Here is a tiny trained network, its code and every weight. The questions are about switching its units off for an input and a target symbol, where a switched-off unit gives its printed mean instead of its output.

import numpy as np


def w(rows, s, z=0):
    codes = np.array(rows[::2]) - 128.0
    scale = np.full(codes.shape[1], s)
    scale[-1] = z or s
    return codes * scale


def softmax(a):
    e = np.exp(a - a.max(-1, keepdims=True))
    return e / e.sum(-1, keepdims=True)


def log_softmax(a):
    a = a - a.max(-1, keepdims=True)
    return a - np.log(np.exp(a).sum(-1, keepdims=True))


def net(x, mask):
    ids = ['αβγδεζηθλξπστφψω'.index(c) for c in x.split()]
    T = len(ids)
    res = E[ids] + P[:T]
    u = 0
    for l in range(3):
        r = res
        for j in range(2):
            rows = slice(2 * j, 2 * j + 2)
            q, k, v = (r @ M[l][rows].T for M in (Q, K, V))
            z = softmax(np.where(np.tri(T) > 0, q @ k.T / 2**0.5, -1e9)) @ v
            o = O[l][rows]
            res = res + np.where(mask[u + j], z, o[:, -1]) @ o[:, :-1]
        u += 2
    return log_softmax(res[-1] @ U[:, :-1].T + U[:, -1])


Q, K, V, O = {}, {}, {}, {}
E = w([
[153,168,140,107],'α',
[162,165,153,120],'β',
[162,165,154,117],'γ',
[145,146,86,90],'δ',
[186,206,142,125],'ε',
[213,172,84,179],'ζ',
[101,131,120,8],'η',
[177,124,105,114],'θ',
[145,100,132,162],'λ',
[124,109,154,85],'ξ',
[152,132,157,128],'π',
[61,164,172,249],'σ',
[152,127,158,139],'τ',
[135,122,143,97],'φ',
[165,111,77,108],'ψ',
[136,63,39,77],'ω',
],0.018)
P = w([
[138,133,207,94],'0',
[157,194,144,78],'1',
[180,210,104,107],'2',
[172,197,92,108],'3',
[168,180,92,113],'4',
[171,160,112,118],'5',
[174,146,138,114],'6',
[181,118,155,119],'7',
[181,90,173,115],'8',
[175,47,175,112],'9',
[169,21,220,104],'10',
[142,27,253,74],'11',
],0.0071)
Q[0] = w([
[124,116,231,224],'L0H0',
[50,146,16,54],'L0H0',
[8,71,109,245],'L0H1',
[2,65,135,99],'L0H1',
],0.0049)
K[0] = w([
[2,138,127,152],'L0H0',
[116,107,108,91],'L0H0',
[186,222,171,96],'L0H1',
[137,152,131,142],'L0H1',
],0.012)
V[0] = w([
[8,27,66,179],'L0H0',
[120,171,126,45],'L0H0',
[21,211,253,105],'L0H1',
[157,145,131,228],'L0H1',
],0.0051)
O[0] = w([
[59,254,47,123,2],'L0H0',
[141,140,167,172,161],'L0H0',
[114,216,16,186,115],'L0H1',
[99,117,38,57,104],'L0H1',
],0.0078,0.0079)
Q[1] = w([
[11,86,91,174],'L1H0',
[197,2,87,125],'L1H0',
[27,89,40,239],'L1H1',
[157,118,70,139],'L1H1',
],0.0079)
K[1] = w([
[105,254,109,178],'L1H0',
[200,120,175,84],'L1H0',
[157,205,135,57],'L1H1',
[69,95,89,166],'L1H1',
],0.0073)
V[1] = w([
[216,200,136,254],'L1H0',
[67,76,57,220],'L1H0',
[100,229,222,45],'L1H1',
[209,181,46,66],'L1H1',
],0.0088)
O[1] = w([
[128,156,179,59,147],'L1H0',
[188,126,79,116,1],'L1H0',
[53,114,136,133,129],'L1H1',
[149,67,249,166,143],'L1H1',
],0.017,0.011)
Q[2] = w([
[167,160,96,110],'L2H0',
[181,3,194,230],'L2H0',
[89,251,35,228],'L2H1',
[34,163,73,6],'L2H1',
],0.0058)
K[2] = w([
[85,16,180,67],'L2H0',
[136,72,122,128],'L2H0',
[41,219,159,144],'L2H1',
[181,253,151,114],'L2H1',
],0.0045)
V[2] = w([
[92,81,94,117],'L2H0',
[58,85,159,127],'L2H0',
[31,66,95,2],'L2H1',
[122,67,142,107],'L2H1',
],0.011)
O[2] = w([
[184,100,156,86,27],'L2H0',
[152,144,103,135,255],'L2H0',
[74,5,46,84,121],'L2H1',
[132,131,80,103,228],'L2H1',
],0.013,0.0089)
U = w([
[102,126,134,122,71],'α',
[101,127,133,117,83],'β',
[99,131,130,117,86],'γ',
[118,122,130,119,106],'δ',
[54,116,194,125,86],'ε',
[165,117,176,114,75],'ζ',
[44,91,120,245,124],'η',
[143,107,144,120,85],'θ',
[178,167,72,79,255],'λ',
[107,135,102,152,165],'ξ',
[119,137,116,123,131],'π',
[82,217,48,141,243],'σ',
[126,149,105,117,156],'τ',
[115,133,116,137,126],'φ',
[163,110,131,112,141],'ψ',
[210,53,133,89,144],'ω',
],0.011,0.0088)

Each question gives the input, a string of symbols that net reads in full, and the target symbol t.
The units are the heads (2 rows each of Q, K, V and O). Each row of codes is followed by its name. A weight is (code - 128) times the scale printed after its matrix; where a second scale follows, it is the last column's (O and U).
mask holds one flag per head, layer by layer. A switched-off head (its flag False) gives its mean, the last column of its rows in O, instead of its output. The means were averaged over made-up inputs and are rounded, as every weight is.
A unit's drop is (log p(t) with every unit on - log p(t) with that unit switched off) / (log p(t) with every unit on - log p(t) with every unit switched off).
The circuit of an input: a set's keep is (log p(t) with only the set's units on - log p(t) with every unit switched off) / (log p(t) with every unit on - log p(t) with every unit switched off). Starting from all 6 units, units are removed one at a time, each time the one whose removal leaves the highest keep (on an exact tie, the one counted first), for as long as the keep stays at least 0.8.
units of the circuit, in order: the units of the circuit, biggest drop first
heads that matter: for each layer, one digit per head in row order, 1 if its drop is at least 0.15 and else 0, layers parted by /
input σ η ε η β, target η: units of the circuit, in order	L1H0
input ε η ε α ε ε ω ω ε, target ω: heads that matter	00 / 00 / 01
input ε π γ ζ γ ζ ε ζ ε, target ζ: heads that matter	00 / 01 / 01
input ε ε η φ π ω ζ, target ω: units of the circuit, in order	L2H1; L1H1
input λ η η ε ε ε ε ε α, target ε: units of the circuit, in order	L0H0; L1H0; L1H1; L2H1
input ε ω η ε ε ε η η ε σ, target σ: heads that matter	11 / 10 / 00
input θ ε ε λ π ε σ ε, target σ: heads that matter	00 / 01 / 00
input α ω η ε τ ε ε ε, target ε: units of the circuit, in order	L0H0; L1H0; L0H1
input σ γ λ ζ ε ε η η, target η: units of the circuit, in order	L1H0; L0H0
input ζ β ε ε ω, target ω: units of the circuit, in order	L0H1; L1H1
input η ε ζ β, target ζ: units of the circuit, in order	L0H0; L2H1; L1H1
input ε β ε, target ε: heads that matter	00 / 11 / 00
input ε ζ ω ζ ζ α, target ζ: heads that matter	10 / 11 / 01
input τ ε ζ ζ, target ζ: units of the circuit, in order	L1H1; L2H1; L0H1
input η ε ω η ζ ε ε ε ε λ, target ε: heads that matter	01 / 10 / 00
input α ε λ ε, target λ: heads that matter	00 / 11 / 00
input σ ε τ η ζ ζ β, target ζ: units of the circuit, in order	L0H1; L2H1; L1H1; L0H0
input ε θ γ ε β λ σ σ η, target σ: heads that matter	00 / 01 / 00
input ε ε ζ γ, target ζ: heads that matter	11 / 01 / 01
input θ τ β λ τ λ ε ε ε ω π, target ω: units of the circuit, in order	L2H1; L0H1
